Below is a small trained network, with its code and all its weights. Each question gives an input and a class and asks what happens when units are switched off, that is, made to give their printed mean instead of their output.

import numpy as np


def w(rows, s, z=0):
    codes = np.array(rows[::2]) - 128.0
    scale = np.full(codes.shape[1], s)
    scale[-1] = z or s
    return codes * scale


def f(y):
    return y / 2 * (1 + np.tanh(0.7978845608 * (y + 0.044715 * y**3)))


def log_softmax(a):
    a = a - a.max(-1, keepdims=True)
    return a - np.log(np.exp(a).sum(-1, keepdims=True))


def net(x, mask):
    res = np.array(x, float).reshape(1, 8) / 4 @ E
    y = f(res @ A[0][:, :-1].T + A[0][:, -1])
    res = res + np.where(mask, y, B[0][:, -1]) @ B[0][:, :-1]
    return log_softmax(res[-1] @ U[:, :-1].T + U[:, -1])


A, B = {}, {}
E = w([
[53,185,111,190,86,34,56],'x0',
[71,121,167,65,185,122,84],'x1',
[124,240,154,149,185,160,162],'x2',
[91,194,145,142,184,122,112],'x3',
[176,195,221,106,2,76,40],'x4',
[234,131,197,126,76,46,129],'x5',
[127,77,99,190,99,124,163],'x6',
[184,83,136,99,83,44,107],'x7',
],0.008)
A[0] = w([
[160,144,106,70,140,168,225,164],'N1',
[55,92,72,176,99,100,79,233],'N2',
[140,99,15,217,161,206,58,205],'N3',
[126,186,108,65,203,152,100,131],'N4',
[183,223,155,144,154,77,19,253],'N5',
[1,220,86,46,166,106,115,222],'N6',
[118,87,160,52,142,208,237,212],'N7',
[167,188,94,173,152,130,180,31],'N8',
[79,111,68,186,162,124,137,59],'N9',
[79,205,115,87,197,155,71,109],'N10',
],0.0084,0.0034)
B[0] = w([
[139,27,143,187,195,157,164,202],'N1',
[132,188,60,94,66,52,172,209],'N2',
[75,183,6,23,98,106,228,227],'N3',
[78,34,100,177,104,171,31,194],'N4',
[194,192,255,169,90,114,65,245],'N5',
[14,101,233,136,70,183,60,254],'N6',
[137,61,15,99,213,208,149,245],'N7',
[143,102,155,156,78,179,108,154],'N8',
[95,155,119,178,94,94,207,185],'N9',
[45,142,231,162,128,216,117,213],'N10',
],0.0078,0.0092)
U = w([
[214,163,191,166,54,65,85,254],'0',
[167,2,116,91,234,213,143,241],'1',
[49,100,71,108,103,128,173,7],'2',
[27,126,232,127,158,177,39,4],'3',
],0.0084,0.0032)

Each question gives the input, the list of numbers given to net, and the class t.
The units are the neurons (one row each of A and B). Each row of codes is followed by its name. A weight is (code - 128) times the scale printed after its matrix; where a second scale follows, it is the last column's (A, B and U).
mask holds one flag per neuron, in row order. A switched-off neuron (its flag False) gives its mean, the last column of its row in B, instead of its output. The means were averaged over made-up inputs and are rounded, as every weight is.
A unit's drop is (log p(t) with every unit on - log p(t) with that unit switched off) / (log p(t) with every unit on - log p(t) with every unit switched off).
The circuit of an input: a set's keep is (log p(t) with only the set's units on - log p(t) with every unit switched off) / (log p(t) with every unit on - log p(t) with every unit switched off). Starting from all 10 units, units are removed one at a time, each time the one whose removal leaves the highest keep (on an exact tie, the one counted first), for as long as the keep stays at least 0.8.
units of the circuit, in order: the units of the circuit, biggest drop first
unit that matters most: the unit with the biggest drop
top k neurons: the k neurons with the biggest drops, biggest first
drop when u is switched off: that unit's drop, to one decimal
input [0,4,-7,-5,3,-6,-4,2], class 2: units of the circuit, in order : [N5 N2]
input [-8,-7,7,7,2,4,-4,3], class 1: top 3 neurons : [N1 N7 N2]
input [4,7,5,4,0,4,6,4], class 0: units of the circuit, in order : [N5 N7]
input [6,2,-2,4,8,-8,8,5], class 0: unit that matters most : N2
input [-4,8,4,-2,6,0,8,3], class 0: units of the circuit, in order : [N6 N7]
input [-2,-3,-4,-8,7,-8,-3,4], class 0: top 3 neurons : [N7 N3 N1]
input [1,4,-7,-1,1,-7,-2,5], class 2: top 2 neurons : [N5 N2]
input [-3,1,2,1,0,2,-5,7], class 0: units of the circuit, in order : [N7 N6]
input [3,0,-2,6,-5,3,3,8], class 0: top 2 neurons : [N7 N3]
input [-3,-2,6,-6,5,1,8,-4], class 1: top 2 neurons : [N5 N2]
input [6,7,-1,2,-8,-2,4,-5], class 2: top 3 neurons : [N3 N2 N9]
input [6,7,-5,1,3,-1,3,2], class 0: drop when N2 is switched off : 0.2
input [-2,-4,0,4,-3,-8,2,8], class 2: drop when N3 is switched off : 0.3
input [6,1,-1,-5,5,-7,0,5], class 0: top neuron : [N2]
